-28,17,40,-7 → 40

-35,-22,33,-36
33,1,9,-13
→ 9

-28,-40,-10,-4 → -10

-31,14,40,44
-4,20,24,20
→ 24

-22,-21,-34,21 → -34

39,-11,11,-30 → 11

33,20,46,0
13,7,17,0
→ 17

6,-11,-17,-40 → -17

-17,8,-36,19 → -36

8,-36,34,-40
2,-36,34,-39
→ 34
---
[[-852 -795 -328  375]
 [-842 -636  538 -558]]
-328

[[54 78 24 49 40 38]
 [31 71 34 33 38 65]
 [26 82 68 58 59 27]]
24

[5 7 3 0 2 1]
3

[-13  10   8  24  29 -31]
8

[547 528 107 408 565 981 434]
107

[ 56 124 236 207  84  74 192]
236

[47 67 89 50 60  0]
89

[[ 92 217 101 164  83 174   4]
 [176  99 149  86 130  54 119]]
101

[222  47   7  71 148]
7
---
1  2  7  3  4 gives 7
186  154   27  117  195 gives 27
6  8  0  2  5 gives 0
83  87  15  49  55 gives 15
 873  -653   955   447   407 gives 955
 715   699    46   277  -742 gives 46
2436  4668  3621  3995  7973 gives 3621
672  500  208  806  946 gives 208
---
(397, 852, 228, 315) -> 228
(576, 562, 616, 979, 247, 639, 989) -> 616
(-27, 33, 45, -7, -36) -> 45
(63, 116, 72, 69, 225) -> 72
(184, 242, 12, 97, 244, 88, 152) -> 12
(829, -12, -803, -650) -> -803
(31, 66, 21, 46, 11, 99, 54) -> 21
(79, 82, 18, 47, 44) -> 18
---
[[ 20 -23  -1 -13 -12  32 -35]
 [-45   6   6  32  38  -3 -18]
 [-11  13  35  31  28  10 -19]] --> 28

[[  2 -20  38  -8]
 [ 15 -18  -4   4]
 [ 23 -33  -1   7]] --> -33

[[  1 -23  40  -5]
 [  0  -8  44 -18]
 [ 41  -5   1   0]] --> -5

[[ 33  37  35  38 -22 -27 -21]
 [ 36 -18  35  32  35  35  30]
 [-16  18 -19 -14 -37 -36 -36]] --> -37

[[-29  33 -18 -13  -4]
 [-29  25  35  33 -34]
 [ -6  27 -35 -19  31]] --> -35

[[ -8 -10   0  -7]
 [ 27  25  36 -32]
 [  3   0   1   1]] --> 0

[[-32  22  35 -36]
 [-15  32  21  23]
 [ 32   8 -34  34]] --> 8

[[ 32  10 -13 -19]
 [-20 -39 -38 -17]
 [ 12 -12 -20  -7]] --> -12
---
[-0.105  0.903 -1.223  1.388 -0.448] Answer: -0.105, -0.448

[[ 160.200  -58.890   39.283  -35.118]
 [ -19.088  130.657 -119.108  123.913]
 [-105.145  -49.163  144.212  -68.878]] Answer: 160.200, -68.878

[[  9.08 -16.07  -4.83  19.90]
 [ -3.37  18.64  -3.37  16.56]
 [ 14.70  15.30  12.98  -5.25]] Answer: 9.08, -5.25

[-0.2  1.0 -1.2 -0.5] Answer: -0.2, -0.5

[[  13.9   70.8  -10.1  -91.3]
 [ -53.6  112.3   82.6   19.6]
 [ 162.3  -72.7  194.9 -160.0]] Answer: 13.9, -160.0

[[ 12.8 -10.2  -7.0   7.2  -3.0   7.3]
 [ -7.3  10.0 -14.2 -15.0 -17.9  -7.1]
 [-14.4  11.6 -18.7  -7.8  23.1  -0.9]] Answer: 12.8, -0.9
---
[[-597  391 -117  321  139    2 -184 -168  424 -658  102   38  342  -68
  -710 -368]
 [-650  428 -124  347   80  -16 -181 -192  457 -675   65   39  341 -100
  -723 -358]
 [ 627 -601  123 -335  532  198 -219  257 -404  166  241 -161 -122   84
   121 -110]
 [ 584 -618    4 -499  -98  -65   12   86 -628  535 -148 -189 -463    0
   568  208]
 [-119   25   20  126  474  133 -287   91  206 -497  322  -25  306  -13
  -548 -428]
 [-484  311  -91  271  232   32 -200 -107  367 -619  168   29  341  -34
  -673 -387]
 [-668  420 -145  327   45  -40 -178 -215  435 -673   39   29  316 -107
  -718 -357]] >> -368

[[ 88 160 143 120 150 132 128  92]
 [129  94  94  84  55  99 126 143]
 [ 36 107  83 103 116 158 149 123]
 [120 112  62 110  50  93  78  89]
 [105 104  69 104  99 229 163 156]
 [108  78 114 121 138  46 134 104]
 [ 99 213  85 109 103  78  35  98]
 [114 105  91  60  92 159  68 114]
 [129 132  30 106 107 148 106  96]
 [104  48  97 124 118  71 120  99]
 [ 81  82  85  73  93  32 118  65]] >> 92

[[53 48 58 52 40 45 50 53 57 44 45 45 56 51 52 49]
 [46 44 55 54 45 39 49 58 52 50 47 43 54 52 46 45]
 [62 51 53 62 34 61 41 66 49 33 66 40 57 23 39 45]
 [51 52 62 74 50 71 48 72 47 35 41 36 16 40 42 33]
 [48 49 43 45 51 64 42 45 46 58 49 50 47 49 39 40]
 [52 59 60 74 43 63 44 81 49 40 42 38 33 28 17 30]
 [59 59 58 64 37 61 44 73 50 39 57 41 51 23 21 38]
 [49 45 43 48 43 55 47 47 41 46 47 53 48 43 38 48]] >> 49

[[493 417 617 502 710 640 567 596 714 549 461 638 592 623 654]
 [412 468 574 630 532 616 670 616 424 633 458 533 404 522 489]
 [558 357 637 825 105 468 169 718 511 711 880 369 583 514 688]
 [630 393 563 707 688 484 548 648 729 644 324 580 558 627 660]
 [570 468 602 693 607 418 556 667 614 567 393 430 631 406 749]
 [474 341 588 821  54 493 159 667 399 691 970 371 561 431 565]] >> 654

[[   5  150 -463 -209  120 -272 -354 -241  339  117  270   27]
 [ -68  221 -460 -318  190 -417 -391 -118  194  142  245  -70]
 [  90  116 -534 -146   90 -206 -315 -306  395  140  321   97]
 [ 259 -131 -446  180 -344  -66  -26 -459  108   60   72  159]
 [ 161 -492 -410  241 -642  193  110 -514 -273  -18 -304   91]
 [-451   66    8 -681  168 -237 -770 -233    4 -392   59  -22]
 [-306  519 -483 -226  597 -985  -64  514  -30  250   23 -756]
 [-326 -711   29    8 -592  165    3 -230 -584 -384 -572 -249]
 [ -87  136 -286 -392  122 -171 -482 -278  257 -163  263   55]
 [-258 -710  265 -298 -658  358 -292 -633 -258 -654 -284  268]
 [ 247  -39 -444   32 -112  -55 -276 -486  360    8  243  223]] >> 27

[[6347 6461 7786 6287 4900 4960 7392 5599 4894 7563 5399]
 [3303 3935 4053 2657 7938 4030 4357 6143 6386 7563 5642]
 [5232 6465 4722 4153 6301 5515 4510 5961 7872 7563 5311]
 [6999 6693 7967 6023 4460 4911 5441 6072 4849 7563 5287]
 [5199 5557 4176 5897 5908 5759 5894 4663 5985 7563 7174]
 [4934 6484 4886 5457 4724 5119 5112 4826 5908 7563 6268]
 [7178 6986 8230 5210 5149 6471 6064 4586 6332 7563 6020]
 [6532 7530 5735 6203 4804 5979 7257 4036 6811 7563 7583]] >> 5399
---
array([ -66.4, -150.7,   45.0,  147.5,   47.3,  -83.6]) yields -66.4, -83.6

array([ -2.97,   9.01, -12.72,   6.66,  -9.41,  15.96,  -1.14]) yields -2.97, -1.14

array([-0.09,  0.17, -0.03, -0.09, -0.10]) yields -0.09, -0.10

array([-0.5, -1.1,  0.2,  0.9,  1.5]) yields -0.5, 1.5

array([[ 1.5,  0.3,  1.9,  1.4,  1.4],
       [-2.0, -1.7, -2.1, -1.1,  0.2],
       [-0.8, -1.5, -0.3,  1.5,  2.2]]) yields 1.5, 2.2

array([-1.1,  1.4,  1.4, -1.2]) yields -1.1, -1.2

array([[ 0.174, -0.101,  0.132,  0.051],
       [ 0.159, -0.050,  0.068, -0.002],
       [ 0.149, -0.162,  0.109, -0.005]]) yields 0.174, -0.005

array([ 0.09, -0.18,  0.16,  0.02]) yields 0.09, 0.02

array([ 117.1,  125.2, -161.4,  160.4]) yields 117.1, 160.4

array([  90.175,  134.940,    6.712, -151.404]) yields 90.175, -151.404
